Each row has a class, written after it.
[-0.22 -0.55 -0.26 -0.08 -1.06 -2.65 -4.08  1.47 -1.46  0.35  2.03 -3.05
 -0.57  4.16 -1.19 -0.25 -0.56  4.79  0.43 -0.35 -1.66  1.77 -0.28] | pul
[ 0.29  0.86 -2.09 -3.02 -1.15  2.01 -4.12  2.92  0.74  1.75  0.22 -0.23
  0.11  1.72 -1.61 -1.42 -0.50 -4.31  0.73 -0.15 -2.96 -0.02  1.88] | vum
[ 0.36 -0.62 -2.47 -3.10 -2.25  1.69 -4.87  1.32  1.06  1.99 -0.05  1.09
  1.36  1.39 -0.96 -1.60  0.12 -2.66  1.53  0.24 -3.98 -0.16  1.64] | vum
[-0.33  0.91  1.58 -1.41 -0.26 -0.22 -2.45  1.40  0.10 -0.13  1.59 -1.29
  0.19  2.77 -1.67  1.07 -0.17 -1.77  0.13 -0.81  0.25  1.16 -1.16] | pul
[ 0.93  0.10 -2.01 -2.21 -2.58  2.12 -6.28  1.51  1.50  1.39  1.82  0.25
  0.08  4.50 -1.51 -1.41  0.64 -1.19  1.14  0.06 -5.01  1.43  1.46] | vum
[-0.49 -0.47  0.78 -1.28 -2.50  1.34 -2.43  1.50 -1.07 -0.01  1.18 -2.59
 -0.62  3.27  0.48 -1.41 -0.16 -1.63 -0.74 -0.17 -0.76  0.87 -0.58] | pul
[-0.32  0.57 -3.21 -2.27 -1.70  0.18 -3.35  2.23 -2.22  1.01  2.61 -1.13
  0.18  2.86 -1.51 -1.43 -0.12 -2.83  0.80 -0.44  0.62  1.36  0.89] | pul
[ 1.04 -0.14 -2.95 -2.90 -1.08  2.17 -5.51  1.06  1.55  1.42  0.61  1.07
 -5.30  2.26 -4.66 -1.56  0.14 -2.80  0.68 -0.06 -4.55  0.95  1.14] | vum
[-0.10  0.13 -0.09 -1.28 -1.35  0.33  2.98  1.34  0.27  0.94  1.43 -2.76
 -1.58  3.13  0.00 -0.33 -0.93 -0.43 -1.34 -0.35 -1.00  0.42  0.77] | pul
[ 0.99 -1.45 -1.78 -2.18 -0.74  2.03 -6.25  0.36  1.85  0.03  1.32 -0.08
 -1.06  2.64 -1.73 -0.85 -3.56 -2.68  1.17 -0.03 -3.02 -0.11  1.46] | vum
[-0.95  0.49  0.42 -1.42 -0.83 -0.54 -3.53  1.21 -0.33  0.46  2.30 -2.34
 -0.96  0.68  0.19 -0.01 -1.77 -0.99  0.88  0.36  0.86  0.66  0.48] | pul
[-0.78 -0.04 -1.13 -2.22 -2.35  0.87 -3.22  2.40 -1.99  0.91  1.71 -0.62
 -0.07  2.75 -1.91 -0.82 -1.54 -1.68 -0.29  0.26  1.84  0.32 -0.19] | pul
[-0.65 -0.24 -0.10 -0.99 -0.58 -0.43 -3.51  1.93 -3.90  0.29  2.78 -2.66
 -0.70  2.68 -0.89 -1.78 -1.80 -2.83 -3.60  0.74  0.77  0.26  0.82] | pul
[ 0.09 -0.49 -0.92 -3.42 -0.95 -0.97 -2.68  1.08 -0.64  0.37  1.69 -2.01
 -1.28  2.29 -0.78 -3.51 -0.58 -2.98  0.38  0.68  1.00  2.30 -0.58] | pul
[-0.78  2.74 -0.72 -1.12 -1.36  0.81 -3.93  1.75 -0.18  4.01  1.55 -2.04
 -1.38  3.45  0.46 -1.59 -3.20 -1.78  0.11  0.01  0.12 -0.25  0.22] | pul
[ 0.00 -1.52 -2.04 -2.58 -0.13  2.63 -3.55  1.96  0.25  2.05  0.12  0.56
  0.27  1.63 -1.70 -1.42  1.92 -3.93  1.35  0.98 -1.78  1.00  0.32] | vum
[-0.55 -1.30 -2.76 -2.71 -0.77  1.13 -4.02  0.82  3.53  2.79 -0.24  1.12
  1.47  1.35 -0.89 -1.44  0.95 -3.51  0.57 -1.60 -2.43  0.73 -0.05] | vum
